Each row comes from the steps of one walk. Every step used is in the known rows, and no mark comes twice. Write the walk behind each row, first mark first.
Known rows
vunamu-manolut-sipa-risu-vori: [-1.62  4.28  0.06  3.23  1.18 -0.71  2.26  0.83 -4.89  2.79 -3.94 -1.33
  1.52  2.92 -2.09  0.32 -2.61 -2.27  0.80 -1.37  3.49 -0.08 -3.04 -2.25
  0.49  0.31 -1.20  2.09  4.61  4.42 -6.08  3.28  0.29  1.42 -0.28 -0.39
  0.61  3.00  0.73 -2.80  0.00]
sipa-manolut-feko-metisu: [ 1.53  3.05 -1.11 -0.42  1.55 -2.60  1.11 -1.22 -0.08  1.63  1.14  0.00
 -1.25  2.51 -2.52  0.55 -1.04  0.74  1.78  0.09  2.80  2.63 -0.44  0.60
 -0.50  3.28  1.17 -0.77  5.10  1.38 -1.08  0.35 -0.19 -2.36  0.13 -0.38
 -0.14 -0.53 -0.07 -4.17  2.28]
zumokat-manolut-feko-metisu-vunamu-risu: [ 1.08  2.52 -0.21 -3.04  1.29 -3.29  0.87  0.97 -3.90  1.84 -0.81  1.41
  0.34  2.04  1.50  2.71  0.25 -0.63  1.32  0.71 -1.62  4.17  0.52 -0.23
 -0.49  0.97 -1.01  2.60  3.21  1.90  0.61 -2.08  1.42 -5.56 -1.12 -2.26
  1.93  2.70 -0.96 -4.82 -2.12]
gisaku-metisu-vunamu-risu-vori: [ 0.32 -1.66  0.28 -0.55 -0.01 -2.64 -0.99 -0.07 -3.30  0.15 -0.55 -4.18
 -0.80 -1.00  1.75  1.83 -5.26  0.02  0.53 -1.70 -0.11  4.37 -3.32 -1.33
  0.80  1.55 -1.96 -1.93 -2.16 -1.36 -1.11 -4.29  4.14 -2.19  0.77 -0.02
  0.05 -1.73  0.66  1.35 -0.01]
gisaku-risu-vori-metisu-vunamu-manolut-sipa-zepi: [-1.65  0.20  1.26 -1.26 -0.40 -0.96 -1.25  1.10 -3.87  1.23  1.13 -2.31
  0.68 -2.75  2.65  1.29  0.27 -2.81  0.12  0.39  1.69  1.08 -4.28 -0.42
  0.19  0.57 -1.26 -1.44 -0.52 -0.40 -5.16 -1.85  0.54  2.66  0.02 -1.49
 -2.12 -1.83 -0.43  3.28 -0.86]
vunamu-risu-vori-gisaku-metisu: [-3.55 -2.27 -1.56 -0.46 -1.31 -0.51  0.16  3.69 -3.33  0.23 -0.89  0.24
 -2.48 -2.00  1.59 -0.93 -4.04 -1.68  1.70 -1.28  0.72  2.04 -2.24 -1.60
  2.87  0.30 -1.69  0.21  0.25  3.31 -1.41 -0.10  3.23  1.88 -0.79 -2.47
  1.78 -2.02 -0.46  2.09 -1.09]
feko-manolut-risu-vori-gisaku: [ 1.05  0.02 -1.12  0.25  0.52  0.61 -2.31  5.68  0.40 -0.31  2.87  3.38
 -0.92 -0.12 -1.19 -2.28  0.54  0.51  2.01  0.93 -1.05  0.22 -1.84  2.67
  1.86  2.15 -0.88  1.90  2.19 -0.82  0.37 -1.03  1.26  1.78 -0.41 -2.63
  1.85  0.41  2.96  2.51 -0.50]
feko-zepi-sipa-risu-vori-gisaku: [-1.60 -1.81 -4.39  0.68  2.80  3.83 -0.86  4.61  0.19  0.57  0.70 -0.67
 -1.42  1.60 -2.43 -1.02 -1.65  0.77  2.01  5.87  0.79 -0.94  0.70  0.70
  0.50 -2.71  1.84  0.15  3.15  0.84 -2.59  1.02 -1.49  5.09 -1.34 -0.21
 -0.88 -0.88 -0.68  0.33  1.93]
gisaku-vunamu-manolut-sipa-zepi-zumokat: [-2.48  0.64 -1.87  3.01 -3.60 -1.35  0.72 -1.03 -3.15  3.38 -2.74 -2.48
  1.31  0.32 -2.37  2.87 -4.40 -3.31  1.04 -1.60  1.26 -0.05 -3.45 -0.69
  0.24 -0.60 -0.44  1.07  1.73  1.45 -4.02 -0.95 -2.51 -0.73 -0.30 -0.06
 -4.44  2.72  0.25 -3.11  1.42]
manolut-feko-zepi-metisu-vunamu-risu-vori: [-0.53 -0.81 -2.14 -0.05  2.49 -2.70  2.16  1.50 -1.84 -2.39  2.31  0.18
 -0.48  3.10 -0.27  0.91 -1.11 -0.76 -1.13 -0.05  0.32  4.45  0.28 -1.95
  0.72 -2.55 -0.99  3.05  2.36  0.80 -2.62 -2.98 -0.06  1.18 -1.22 -1.50
 -2.09  2.10  0.52  0.59  1.16]
feko-manolut-sipa-zepi-vori-gisaku-metisu-vunamu-risu: [ 0.39 -0.06 -2.20  0.47  2.48 -0.14  0.60  4.12 -0.52  1.86  0.00 -1.81
 -0.05  1.68 -1.91  1.22 -3.32  2.16  0.37  1.10 -1.35  1.35 -1.52 -0.96
  1.60  0.69 -1.51  1.00  0.84 -0.71  0.36 -2.82  1.09  2.55 -1.91  0.66
  2.19  1.56  2.15 -2.26 -1.38]
vunamu-manolut-sipa-zepi-zumokat: [-1.25  4.59 -1.37  1.57  0.38 -0.01  3.40 -0.31 -3.84  3.50 -4.65 -1.94
  3.40  2.20 -0.73  0.58 -2.69 -3.14  0.39 -0.65  1.87 -1.26 -3.07 -1.79
  0.20 -0.22 -1.35  2.05  3.45  4.65 -4.36  2.41 -0.61  1.06 -0.80  1.67
 -0.05  3.05  1.01 -4.97 -0.55]
risu-vori-metisu-vunamu-manolut-feko-zepi-zumokat-sipa: [-2.41  2.21 -1.30 -2.46  0.35 -0.32 -0.75  3.23 -1.54  2.34  2.05  2.49
 -2.81 -2.64  1.98 -0.30 -2.05 -4.15 -1.59 -3.50  0.72  2.07 -2.63  0.49
  2.14 -0.16  2.30  0.51  0.23  4.25 -3.71  0.76 -0.91  1.25 -0.93 -1.29
 -1.84 -0.66 -1.77  2.58  0.83]
zumokat-sipa-manolut-risu-vori: [-1.49  2.00 -1.02  1.49  0.08  1.03 -1.06  4.00 -1.46  1.93  1.42  1.39
 -2.23  0.68  0.10 -1.19 -0.34 -3.61  4.73 -1.32  0.00  0.41 -0.05  0.82
  0.98  3.75 -0.42 -2.09  3.51  1.41 -1.09  4.42  1.08  0.43 -1.24  1.59
 -0.83 -0.35 -0.15 -3.64 -0.46]
risu-vori-gisaku-metisu-vunamu-manolut-sipa: [-3.73  0.03  0.34 -0.35  1.23 -1.56 -1.76  2.86 -1.73  1.44 -0.05  1.07
 -2.26  0.11  2.24 -0.03 -4.57 -2.90 -1.16 -2.80  2.18  3.29 -4.25 -0.96
  2.77  1.18  0.95  0.30  0.50  3.32 -4.36  1.22  2.13  0.59 -1.97 -1.85
  0.12  0.04 -0.21  3.58 -0.64]
feko-zepi-vori-vunamu: [-1.77 -3.69  0.69 -0.73  0.41  3.84 -0.09  4.13  0.95 -1.37  1.71 -1.91
 -1.69 -0.12 -3.44  1.36 -1.85  2.81  0.54  0.21  0.39 -1.63  1.56 -0.34
  0.34 -3.07  3.22  2.12  2.20 -0.04 -1.08 -1.97 -2.31  4.79 -1.53 -0.57
 -1.14 -1.51  0.60  0.77  1.26]
sipa-manolut-risu-vori: [ 0.63  1.69 -0.37  0.14 -0.37  0.86 -1.74  2.19 -0.95  0.43  1.83  1.86
 -0.87  1.13 -1.48 -0.11 -1.31 -1.77  3.12 -0.33  3.20  0.44 -2.31  1.13
  0.49  3.88 -1.89 -3.37  5.50 -0.07 -2.09  3.88  0.78 -0.41  1.94 -0.97
 -0.34 -1.78  0.08 -1.07  2.82]
metisu-vunamu-risu-vori: [-0.08  1.73 -1.28 -2.29  0.47  0.01  1.09  2.55 -2.29 -0.06 -1.37 -1.41
 -1.43  0.15  1.67  0.42 -4.10 -2.19 -2.20 -2.40  1.35  3.34 -2.37 -0.17
  1.56  1.43 -3.86 -2.44 -1.38  0.45  0.28  0.51  1.14 -1.85 -0.39 -3.09
  1.22 -0.18  1.23  0.19 -1.05]
zumokat-gisaku-vunamu-manolut: [-2.11 -0.82  0.07  1.34 -3.90  0.55 -1.22 -0.08 -0.70  1.44 -3.23  0.44
 -0.26 -0.78 -0.17  4.41 -0.46 -0.75  1.06  1.61  0.57  1.26 -2.53 -0.48
 -0.02  0.46  0.60  4.05 -0.14  2.95 -0.75 -1.66 -0.53 -0.94 -2.37 -2.47
 -0.10  2.52 -2.38 -1.47  0.76]
feko-zepi-sipa-manolut-risu-vori-metisu-vunamu: [ 0.12 -0.99 -4.25 -1.50  1.64  3.63 -1.34  4.31  0.16  1.51  1.38  0.08
 -0.62  0.67 -2.12  0.70 -2.66  0.01  1.71  4.17  0.80 -0.82 -1.44  1.30
  0.53 -0.91  0.48 -1.95  2.74  0.32 -2.05  0.58 -0.57  3.29  0.55  0.05
 -1.08 -1.21 -0.55 -0.72  3.17]
risu-vori-metisu-vunamu-manolut-sipa-zepi-zumokat: [-1.99  2.00 -1.03 -2.57  0.15 -0.16 -0.61  2.26 -1.46  3.59  1.07  2.32
 -1.45 -1.77  2.35  0.63 -2.72 -3.99 -2.18 -2.78  1.06  1.25 -3.38  0.16
  1.64  0.17  0.65 -1.21  0.28  3.54 -4.16  1.04 -1.17  0.86  0.33 -0.33
 -1.54 -0.63 -2.18  2.61  0.52]
zepi-zumokat-manolut-feko-metisu: [ 1.02  5.13 -2.47 -2.28  0.67  0.21 -0.48  0.35 -3.29  3.02  1.19  1.18
  1.58 -2.23  2.52  0.75 -0.25 -2.39  1.88  0.96 -0.91  1.90  0.39  3.07
 -0.38  0.39  2.31  1.62  3.87  3.36  1.46  0.10 -0.99 -4.38 -1.54 -0.42
 -1.64 -0.76 -1.12 -4.05 -0.63]
zumokat-manolut-sipa-zepi-vori-gisaku-vunamu-risu: [-2.82 -0.53 -0.83 -0.85 -0.11 -0.01 -0.21  3.04 -3.68  3.17 -1.84  1.01
  0.75  2.02  0.60  4.93 -2.07 -1.71  1.92  1.12 -1.45  0.94 -0.14 -2.92
  0.57 -1.08 -1.86  0.97  3.59  1.62 -1.22  1.01 -0.02 -0.77 -1.69  0.08
  0.58  3.11 -2.85 -5.35 -1.81]
manolut-sipa-zepi-vori-gisaku-risu: [-2.43 -0.64 -0.66  1.15  2.28  0.24  1.24  2.24 -1.54  0.50 -0.30 -2.04
  2.72  2.36  0.36  1.34 -0.61 -0.53 -1.00  0.96  0.34  0.65 -0.31 -3.36
  0.53 -1.46 -2.11 -0.20  3.55 -0.39 -3.26  0.15 -1.04  3.98 -2.70  2.55
 -1.00  1.49  0.03 -2.45 -2.20]
feko-manolut-risu-vori-metisu: [ 1.83 -0.34 -0.76 -0.18 -0.21  0.20 -2.38  5.00  0.04  0.44  3.51  3.57
 -0.72 -1.16 -1.39 -1.49  1.13  0.85  2.11  0.61 -1.78 -0.23 -1.77  2.58
  1.35  1.80 -0.72  1.55  1.59 -1.10  0.05 -2.38  1.08  1.81  1.10 -1.86
  1.32  0.02  1.95  2.81  0.22]
metisu-vunamu-manolut-feko-gisaku-risu: [ 1.70  5.33 -1.30 -0.45  1.01 -1.43  2.55 -0.67 -3.00  0.30 -2.66 -3.23
  1.80  0.98  0.28  1.35 -2.30 -1.07 -2.73 -1.23  2.65  3.01 -4.44 -1.15
 -0.05  1.57 -1.50  1.57 -0.07  1.29 -1.45  0.19 -0.41 -1.37 -1.98 -3.45
  0.41  2.29  3.14 -2.05 -0.67]
zepi-sipa-manolut-risu-vori-gisaku-metisu-vunamu: [ 1.44  1.07 -5.24  2.05  0.50  2.94 -3.93  4.23 -1.41  3.43  1.23  1.16
  1.12  1.19  0.32  0.14 -4.53 -1.14  3.47  2.97  1.21  1.40 -3.85  2.46
 -0.50  0.93 -0.69 -3.90  2.83  0.30 -0.99  2.69  1.76 -1.40 -0.65  0.57
 -2.11 -2.09 -0.98 -2.08  1.80]
zumokat-sipa-zepi-vori-metisu-vunamu-manolut: [-1.81  1.61 -1.83  1.19 -0.22  2.20  0.32  3.44 -0.36  2.93 -0.71 -0.30
 -1.50  0.49  0.91  0.43 -0.92 -2.19  1.48 -2.06 -2.54 -0.68  0.58 -1.68
 -0.02 -0.96  0.15 -0.71  0.15  1.42 -0.83  1.88 -1.65  2.92 -3.08  3.92
 -0.42  0.70 -0.91 -3.80 -2.22]
risu-vori-vunamu-manolut-sipa-zepi: [-3.39 -1.09  2.23 -0.49 -1.09 -0.74  0.69  3.43 -1.75  2.91  0.66  1.41
 -1.74  1.64  0.14 -0.33 -2.40 -3.56  0.85 -2.51  1.91  0.38 -2.12  1.26
  0.39  0.95  2.13  2.09  1.63  4.07 -5.61  0.46 -1.11 -0.50 -0.56 -1.65
 -3.29  0.27 -1.21  1.75 -0.29]
feko-zepi-vori-gisaku-metisu: [-2.57 -3.46 -0.78 -0.17  1.55  3.28 -1.39  3.60  1.10 -2.09  0.89 -1.92
 -1.92 -0.70 -2.28  1.27 -2.75  3.04  0.00  0.85  0.29 -0.51  0.44 -2.21
  1.71 -3.36  2.53  1.35  2.08 -0.06 -0.93 -1.50 -0.49  6.55 -2.34  0.18
  1.08 -1.57  0.86  1.56  1.19]
feko-zepi-vori-vunamu-manolut: [-1.92 -2.50  0.71 -0.15 -0.06  3.95  0.38  3.97  0.07 -0.70  0.32 -2.13
 -1.32  0.11 -3.86  1.50 -2.56  2.33  0.85 -0.36  1.04 -2.16  0.45 -0.65
  0.32 -3.16  3.21  2.91  2.52  1.25 -1.93 -1.32 -2.09  4.92 -1.56 -0.89
 -0.65 -0.93  1.02  0.07  1.35]
manolut-sipa-risu-vori-vunamu: [-1.80  0.19  0.71  1.81  3.01 -1.29  1.72  2.26 -3.43  1.78  0.49 -1.16
  0.57  2.97 -1.67  0.21 -1.29 -0.69  0.53  0.02  2.36  1.53 -0.03 -1.52
  0.55  0.92 -0.57  0.78  5.15  1.02 -5.62  1.45 -0.74  1.02 -0.28 -0.01
 -2.04  1.44 -0.83 -0.79 -0.71]
zepi-zumokat-feko-metisu: [ 1.50  4.96 -3.35 -1.44 -0.11  1.24 -0.71  0.34 -1.02  1.48  1.31  0.54
 -0.38 -3.24  2.77 -2.19  0.07 -1.90  2.66 -1.12 -1.13 -0.13  0.15  3.81
 -0.22  0.18  2.74  2.93  4.08  3.44  1.56 -1.07 -2.20 -1.72 -3.41  1.34
 -1.81 -2.67  0.09 -1.59 -0.70]
zumokat-manolut-risu-vori-gisaku-vunamu-metisu: [-2.24 -0.58  0.15 -1.41 -2.81  0.15 -3.37  4.00 -4.02  0.90  0.70  4.32
 -0.20 -0.24  1.59  2.39 -0.38 -3.29  3.74  0.52 -1.29  0.97 -2.12 -0.81
  0.68  0.69 -1.55  1.33  3.35  0.14 -1.82  0.41  1.11 -1.70  0.87 -2.90
  1.03  1.82 -2.36 -0.32 -1.11]

Which walk is each row?
[ 1.02  0.57 -2.30 -0.39  1.92  0.35  1.14  4.09 -0.24  2.57  0.49 -0.53
  0.05  1.03 -2.27  1.46 -1.92  1.93 -0.26  0.76 -1.74  0.23 -0.89 -0.63
  1.19  0.19 -1.61  0.71  0.62 -0.42  0.50 -2.63 -0.21  2.83 -0.78  0.73
  1.93  1.74  1.22 -2.37 -0.93] => feko-manolut-sipa-zepi-vori-metisu-vunamu-risu
[-1.60  4.82 -2.05  1.53  0.48 -0.63  2.35  1.16 -4.06  1.72 -1.68 -0.26
  0.14 -0.07 -1.62 -1.05 -1.20 -2.81  1.10 -1.92  2.21  0.41 -2.40 -1.56
  0.87 -1.40  1.78  4.53  4.29  5.68 -5.49  1.86 -1.14  2.44 -1.56 -0.81
 -1.02  1.52 -0.05 -2.34  1.38] => vunamu-manolut-feko-zepi-zumokat-sipa-risu-vori-metisu
[-1.42 -0.39 -1.29  0.07 -0.84 -3.51  2.70  0.94 -2.51 -1.37  3.27 -0.61
  0.44 -0.48  0.03 -0.47  1.79 -0.45  0.01  1.70  1.01  3.56 -1.29 -1.52
 -0.27  1.11  3.15  5.34  1.56  1.80 -2.52 -4.11 -1.89  1.80 -2.26 -3.65
 -2.64  0.88 -0.05  0.43 -0.61] => manolut-feko-gisaku-risu-vori-vunamu-metisu
[-0.05 -0.34  1.34 -0.43 -0.73 -0.27 -2.14  0.92 -2.00 -0.06 -2.09 -0.49
  0.77 -0.45  2.87  3.34 -0.94 -0.21  0.68  1.47  0.20  4.02 -3.81 -0.88
  0.27  2.32 -1.27  2.57  0.15  1.60 -1.21 -2.82  3.38 -1.77 -1.84 -1.28
  1.92  0.84 -1.19  0.42 -0.46] => zumokat-gisaku-metisu-vunamu-manolut-risu-vori
[-2.87 -0.28  0.40 -0.50 -1.45 -0.92  0.50  3.20 -2.34  3.31  1.48  0.76
 -2.09 -0.11  1.18 -0.35 -2.90 -3.58  2.36 -2.08  1.16  0.77 -2.75  1.59
  0.37  1.54  4.22  4.26  2.65  5.65 -4.99 -0.90 -1.63 -0.11 -2.28 -1.01
 -4.23 -0.82 -1.32  1.43  0.03] => risu-vori-vunamu-manolut-sipa-zepi-zumokat-feko-gisaku-metisu
[-0.78  4.79 -1.93 -1.87 -0.50  2.99 -1.22  1.11 -3.78  3.01 -0.44 -0.90
  2.29 -5.66  4.14  2.06 -0.94 -3.19  0.08  1.41  1.65  1.34 -3.99  1.96
  0.82  1.01  1.12  1.27  1.03  4.46 -0.90  0.66 -0.33  0.12 -2.63 -1.54
 -1.38 -2.09 -1.63 -0.47 -0.63] => zepi-zumokat-gisaku-risu-vori-metisu-vunamu-manolut-sipa
[ 0.84  5.12 -0.92 -0.63  0.98 -1.67  1.87  0.33 -3.00  0.30 -1.76 -2.29
  0.79  1.09  0.86  0.94 -2.41 -2.25 -2.98 -1.73  2.97  3.67 -4.54 -0.55
  0.31  1.82 -1.12  1.22  0.00  1.92 -2.18  0.38 -0.45 -1.46 -2.12 -3.94
 -0.16  2.05  2.73 -0.88 -0.48] => metisu-vunamu-manolut-feko-gisaku-risu-vori
[ 1.82  2.44 -3.40 -1.29  0.77  0.65  0.82  0.03 -1.92  3.23 -1.30 -0.18
  0.74 -1.96 -1.23  2.06 -2.65  1.51 -1.25 -0.50  0.66 -0.26 -3.77 -2.35
  0.26 -2.16  0.29  1.05  0.29  1.46 -3.32  0.01 -1.03  2.16  0.91 -0.59
  0.58  0.10 -1.53  0.19  1.45] => vori-metisu-vunamu-manolut-feko-zepi-sipa-risu
[ 0.07  2.42 -3.44 -3.70  0.21  0.49  0.71  0.64 -1.33  2.77  1.69 -0.04
  0.67 -1.43  3.19  1.44  0.64 -2.99  0.45  3.60 -1.06  1.02 -0.70  0.80
 -0.74  0.38  0.63 -0.48  1.73  1.14 -0.86 -0.32 -3.62  0.27 -1.07  0.47
 -2.65 -1.15 -2.21 -1.88 -0.06] => sipa-zepi-zumokat-manolut-feko-gisaku-risu-vori-metisu-vunamu
[-0.60  6.26 -4.42 -0.89  0.87  1.39  0.55  2.77 -3.04  3.89  1.32 -0.70
 -1.56 -2.54  2.03 -1.56 -3.31 -4.51  2.75 -1.57  0.70  2.54 -0.41  3.52
  1.30  3.08  1.60 -1.75  3.37  4.48  0.97  2.75 -0.62 -2.15 -2.72  0.56
 -2.25 -2.62  0.34 -4.72 -0.73] => zepi-zumokat-sipa-manolut-feko-metisu-vunamu-risu-vori
[-1.50 -0.84  3.01 -0.31 -1.26 -2.11 -1.02  1.69 -4.21  0.55  2.44 -2.32
 -0.10 -2.06  1.51 -0.44  0.86 -1.69  2.55  0.09  2.07  2.03 -2.91  2.41
 -0.78  1.56  1.71  1.88  1.08  0.60 -4.67 -4.04  0.73 -0.11 -1.23 -3.76
 -3.59 -2.62  1.05  3.46 -1.55] => gisaku-risu-vori-vunamu-manolut-feko-metisu
[-0.75  4.96 -3.87 -0.23  0.52  2.85 -1.94  2.93 -2.60  3.21  1.67 -0.49
 -0.79 -3.78  2.66 -1.15 -4.07 -4.24  3.35 -1.57  0.75  1.34 -2.40  2.72
  1.82  3.17  1.45 -2.46  2.86  2.68  0.14  4.30  0.38 -0.79 -2.27  1.15
 -2.36 -3.46  0.30 -2.39 -0.26] => zepi-zumokat-sipa-manolut-risu-vori-gisaku-metisu-vunamu
[-0.97 -0.27 -4.04  0.28 -0.69  1.61 -2.70  4.36  0.50 -1.42  1.76  2.43
 -2.66  0.72 -0.14 -1.29 -0.18 -2.27  3.86  0.00 -0.24 -0.56 -1.36  0.76
  0.58 -1.79  1.02  4.02  5.30  1.69 -2.32  0.07 -1.96  2.21 -4.37 -0.09
 -2.68 -0.25 -1.62 -0.42  2.32] => zumokat-feko-zepi-sipa-manolut-risu-vori-gisaku-vunamu
[-3.56 -0.42 -0.07 -0.98  1.38 -1.82 -1.43  2.87 -0.98 -0.27  0.73  1.00
 -3.01  0.20  1.53 -0.63 -3.71 -2.49 -1.33 -2.27  2.23  3.73 -3.63 -0.94
  2.70  0.30  1.74  1.54  0.79  3.07 -4.44  0.12  1.45  1.20 -2.27 -2.64
 -0.21 -0.18 -0.03  4.02  0.49] => risu-vori-gisaku-metisu-vunamu-manolut-feko-zepi
[ 0.35  3.09 -1.72 -1.10  1.30  0.32  0.53 -0.41 -0.89 -0.22  1.38 -1.73
 -0.19 -0.14 -1.73  1.64 -0.09 -0.53  1.87  2.48  3.90  1.95 -1.37  0.31
  0.01  2.10  1.27  0.06  4.67  1.47 -1.47  1.42 -0.78  0.34 -1.08 -1.35
 -1.56 -1.62 -1.24 -4.06  3.78] => sipa-manolut-feko-zepi-zumokat-gisaku-risu
[ 0.10  0.39 -1.04  1.77  3.43 -1.21 -0.70  3.54 -1.04  2.11  1.50 -0.51
 -1.36  1.44 -2.79 -0.08 -1.76  2.03  1.78  1.86  0.07  1.44 -1.21  0.26
  1.64  1.90  0.70  1.74  2.36 -0.14 -1.80 -1.58  1.29  2.35 -0.81 -0.51
  1.36  1.17  1.30  0.18 -0.16] => feko-manolut-sipa-risu-vori-gisaku-metisu
[ 0.73  5.79 -1.14 -1.20  1.37  0.94  2.02 -0.19 -3.55  2.14 -4.28 -3.98
  3.14  0.78  1.75  2.60 -3.07 -2.58 -2.05 -0.07  2.45  1.82 -4.66 -0.73
  0.08  1.55 -3.08  0.01  0.52  1.66 -2.07  1.28 -0.24 -1.31 -2.06 -1.05
  0.47  2.03  1.71 -3.60 -1.51] => metisu-vunamu-manolut-sipa-zepi-zumokat-gisaku-risu
[ 0.44  0.28 -4.57  2.21 -1.92  3.83 -2.74  4.86 -1.95  3.78  1.96  1.94
  1.06  1.15 -1.11 -0.37 -3.28 -1.70  5.19  3.17  0.96 -0.67 -2.76  2.74
 -1.55  0.36  0.60 -2.39  3.03  0.86 -1.68  1.71  0.11 -0.70  0.79  0.40
 -2.92 -1.94 -2.42 -2.68  1.76] => zepi-sipa-manolut-risu-vori-vunamu-metisu
[-2.08 -1.54 -3.90  1.96 -2.98 -0.20  2.06  0.80 -0.62  3.86 -0.92 -0.79
 -0.65 -0.72 -3.25  3.92 -3.01  1.22  0.29  2.10 -0.10 -0.76 -2.12 -2.50
  0.54  0.34  3.31  3.25  1.61  3.50 -1.32 -1.83 -4.30  4.91 -1.63 -1.07
 -1.27  2.36  0.47 -1.65  0.88] => feko-gisaku-vunamu-manolut-sipa-zepi-vori-metisu
[-0.75  0.42 -1.91 -1.26 -0.78  0.04  0.79  1.32 -1.92  2.08  0.92 -1.46
 -1.03 -3.38  0.78  1.61 -0.24  0.30  0.18  3.63  1.27  0.48 -3.41 -0.08
  0.63  2.90  2.91  1.65 -0.64  2.93 -0.93 -1.40 -1.35  4.62 -1.42 -3.87
  0.28 -1.05  1.52  2.55 -0.59] => feko-gisaku-risu-vori-metisu-vunamu-manolut
[-1.18  1.19 -1.76 -1.26  2.37 -0.48 -1.21  3.46 -2.72  1.05  1.00  2.95
 -0.54  2.47  0.41  1.73  0.74 -1.51  1.90  3.26 -0.35  2.64  0.74 -0.53
 -0.07 -1.65  1.29  3.03  4.56  2.34 -2.07  1.42 -0.24 -1.46 -2.13 -2.20
 -0.40  2.16 -3.32 -3.05  0.52] => zumokat-manolut-feko-zepi-sipa-risu-vori-gisaku
